Below is a small trained network, with its code and all its weights. Each question gives an input and a target symbol and asks what happens when units are switched off, that is, made to give their printed mean instead of their output.

import numpy as np


def w(rows, s, z=0):
    codes = np.array(rows[::2]) - 128.0
    scale = np.full(codes.shape[1], s)
    scale[-1] = z or s
    return codes * scale


def norm(h):
    return h / np.sqrt((h * h).mean(-1, keepdims=True) + 1e-5)


def f(y):
    return y / 2 * (1 + np.tanh(0.7978845608 * (y + 0.044715 * y**3)))


def softmax(a):
    e = np.exp(a - a.max(-1, keepdims=True))
    return e / e.sum(-1, keepdims=True)


def log_softmax(a):
    a = a - a.max(-1, keepdims=True)
    return a - np.log(np.exp(a).sum(-1, keepdims=True))


def net(x, mask):
    ids = ['αβγηθξπφ'.index(c) for c in x.split()]
    T = len(ids)
    res = E[ids] + P[:T]
    u = 0
    for l in range(2):
        q, k, v = (norm(res) @ M[l].T for M in (Q, K, V))
        z = softmax(np.where(np.tri(T) > 0, q @ k.T / 2**0.5, -1e9)) @ v
        res = res + np.where(mask[u], z, O[l][:, -1]) @ O[l][:, :-1]
        u += 1
        y = f(norm(res) @ A[l][:, :-1].T + A[l][:, -1])
        res = res + np.where(mask[u : u + 12], y, B[l][:, -1]) @ B[l][:, :-1]
        u += 12
    return log_softmax(norm(res)[-1] @ U[:, :-1].T + U[:, -1])


Q, K, V, O, A, B = {}, {}, {}, {}, {}, {}
E = w([
[144,138,134,35,173,103],'α',
[193,75,97,74,67,136],'β',
[160,183,80,109,79,127],'γ',
[128,71,151,132,139,31],'η',
[118,116,103,143,84,168],'θ',
[126,184,163,82,88,245],'ξ',
[110,237,167,115,107,102],'π',
[105,57,156,110,154,164],'φ',
],0.011)
P = w([
[159,161,3,179,188,152],'0',
[177,163,71,119,102,102],'1',
[36,110,6,91,68,122],'2',
[126,150,144,122,60,123],'3',
[252,179,102,198,209,144],'4',
[204,166,207,152,108,125],'5',
[10,109,82,36,18,86],'6',
[133,160,218,86,46,104],'7',
],0.0054)
Q[0] = w([
[145,106,222,82,34,170],'0.h1',
[247,165,200,205,180,183],'0.h1',
],0.011)
K[0] = w([
[201,138,238,105,66,106],'0.h1',
[3,103,119,43,38,102],'0.h1',
],0.011)
V[0] = w([
[41,106,70,202,178,156],'0.h1',
[161,142,175,45,253,71],'0.h1',
],0.0041)
O[0] = w([
[94,182,255,96,89,71,40],'0.h1',
[76,131,96,205,219,183,255],'0.h1',
],0.0059,0.0007)
A[0] = w([
[81,115,185,150,191,90,90],'0.n1',
[57,149,102,53,113,154,208],'0.n2',
[92,165,227,127,72,152,197],'0.n3',
[125,138,171,94,123,1,130],'0.n4',
[107,92,86,222,192,113,25],'0.n5',
[44,243,178,155,179,108,3],'0.n6',
[131,108,178,120,193,101,93],'0.n7',
[73,99,163,121,146,130,142],'0.n8',
[170,84,124,149,114,79,151],'0.n9',
[123,119,119,215,49,137,129],'0.n10',
[154,137,92,58,147,24,34],'0.n11',
[128,210,118,122,134,171,167],'0.n12',
],0.009,0.0028)
B[0] = w([
[40,195,116,50,71,158,162],'0.n1',
[248,186,183,193,144,139,255],'0.n2',
[160,254,130,214,33,78,193],'0.n3',
[109,33,119,242,148,175,193],'0.n4',
[73,59,214,176,95,103,144],'0.n5',
[233,32,75,238,12,20,133],'0.n6',
[111,232,156,78,96,99,173],'0.n7',
[155,183,155,77,124,54,181],'0.n8',
[91,151,47,115,49,76,154],'0.n9',
[115,145,118,74,250,119,152],'0.n10',
[55,149,141,199,246,200,199],'0.n11',
[91,180,214,148,68,162,175],'0.n12',
],0.0051,0.0047)
Q[1] = w([
[177,154,139,15,253,249],'1.h1',
[22,232,199,186,195,120],'1.h1',
],0.0049)
K[1] = w([
[87,51,164,250,38,143],'1.h1',
[2,114,236,72,216,38],'1.h1',
],0.006)
V[1] = w([
[118,232,48,170,157,121],'1.h1',
[74,80,61,219,116,2],'1.h1',
],0.0049)
O[1] = w([
[187,11,254,181,142,133,196],'1.h1',
[91,120,166,148,33,162,3],'1.h1',
],0.0064,0.002)
A[1] = w([
[127,34,41,104,71,135,4],'1.n1',
[44,88,133,133,199,134,65],'1.n2',
[167,183,125,135,158,150,142],'1.n3',
[120,165,187,153,87,103,142],'1.n4',
[136,63,134,166,161,62,85],'1.n5',
[64,64,61,197,113,1,9],'1.n6',
[31,159,166,157,106,164,73],'1.n7',
[63,128,174,159,171,104,55],'1.n8',
[113,78,121,167,131,169,186],'1.n9',
[91,151,111,150,140,144,147],'1.n10',
[77,82,172,98,115,118,66],'1.n11',
[97,232,106,130,150,76,75],'1.n12',
],0.0098,0.0033)
B[1] = w([
[135,198,14,132,154,147,178],'1.n1',
[132,137,174,185,193,114,204],'1.n2',
[90,72,156,75,106,109,253],'1.n3',
[87,132,63,155,137,113,239],'1.n4',
[94,138,94,115,79,151,159],'1.n5',
[94,67,116,1,71,174,177],'1.n6',
[121,38,87,101,163,109,175],'1.n7',
[140,115,120,156,181,148,173],'1.n8',
[110,187,156,117,134,126,185],'1.n9',
[146,106,187,117,113,89,148],'1.n10',
[118,150,131,120,104,153,130],'1.n11',
[90,146,160,41,169,97,217],'1.n12',
],0.009,0.004)
U = w([
[107,131,158,238,232,138,213],'α',
[168,167,18,129,166,173,155],'β',
[243,51,176,109,104,114,82],'γ',
[26,11,95,138,62,140,117],'η',
[150,93,146,231,50,9,204],'θ',
[241,47,145,87,121,70,4],'ξ',
[136,199,203,116,49,255,39],'π',
[72,205,124,45,138,19,147],'φ',
],0.0062,0.0028)

Each question gives the input, a string of symbols that net reads in full, and the target symbol t.
The units are the heads (2 rows each of Q, K, V and O) and the neurons (one row each of A and B). Each row of codes is followed by its name. A weight is (code - 128) times the scale printed after its matrix; where a second scale follows, it is the last column's (O, A, B and U).
mask holds one flag per unit, layer by layer, with each layer's heads first. A switched-off unit (its flag False) gives its mean, the last column of its rows in O or B, instead of its output. The means were averaged over made-up inputs and are rounded, as every weight is.
A unit's drop is (log p(t) with every unit on - log p(t) with that unit switched off) / (log p(t) with every unit on - log p(t) with every unit switched off).
The circuit of an input: a set's keep is (log p(t) with only the set's units on - log p(t) with every unit switched off) / (log p(t) with every unit on - log p(t) with every unit switched off). Starting from the 12 units with the biggest drops (on a tie, the unit counted first), units are removed one at a time, each time the one whose removal leaves the highest keep (on an exact tie, the one counted first), for as long as the keep stays at least 0.8.
circuit, biggest first: the units of the circuit, biggest drop first
k most important neurons: the k neurons with the biggest drops, biggest first
top k neurons in layer l: the k neurons of layer l with the biggest drops, biggest first
input φ γ α γ α η γ, target η: circuit, biggest first	[0.h1, 0.n12, 1.h1, 1.n7]
input φ θ φ η φ φ, target η: top 2 neurons in layer 0	[0.n4, 0.n11]
input π α γ ξ φ, target γ: 2 most important neurons	[0.n11, 0.n7]
input ξ α η ξ θ, target η: top 4 neurons in layer 0	[0.n4, 0.n10, 0.n2, 0.n12]
input ξ φ θ φ θ, target θ: circuit, biggest first	[0.h1, 1.n4]
input φ θ β φ β θ, target φ: circuit, biggest first	[0.n10, 0.n3, 1.n12]
input α α β π, target θ: circuit, biggest first	[0.n6]
input β φ β θ, target φ: 2 most important neurons	[0.n10, 0.n3]
input α α η γ θ θ θ φ, target θ: circuit, biggest first	[0.n3, 0.h1, 1.n4, 1.n12]
input α α π η θ, target π: 2 most important neurons	[0.n11, 0.n7]
input α φ η θ π η π θ, target η: circuit, biggest first	[1.h1, 1.n7, 0.n10]
input φ α η α, target η: circuit, biggest first	[1.h1, 0.n4]
input α φ π θ θ, target π: 3 most important neurons	[0.n6, 0.n3, 0.n10]
input θ α η γ π η γ, target π: top 2 neurons in layer 0	[0.n2, 0.n5]
input α γ η φ θ φ, target φ: 2 most important neurons	[0.n3, 0.n4]
input ξ φ θ, target ξ: 2 most important neurons	[0.n2, 0.n10]
input α η α, target η: 2 most important neurons	[0.n5, 1.n7]
input β φ θ, target β: circuit, biggest first	[0.h1, 1.n1, 0.n3]
input θ φ π φ ξ η θ, target ξ: 3 most important neurons	[0.n2, 0.n11, 0.n10]
input η π α α φ γ φ θ, target γ: top 4 neurons in layer 0	[0.n11, 0.n10, 0.n4, 0.n1]
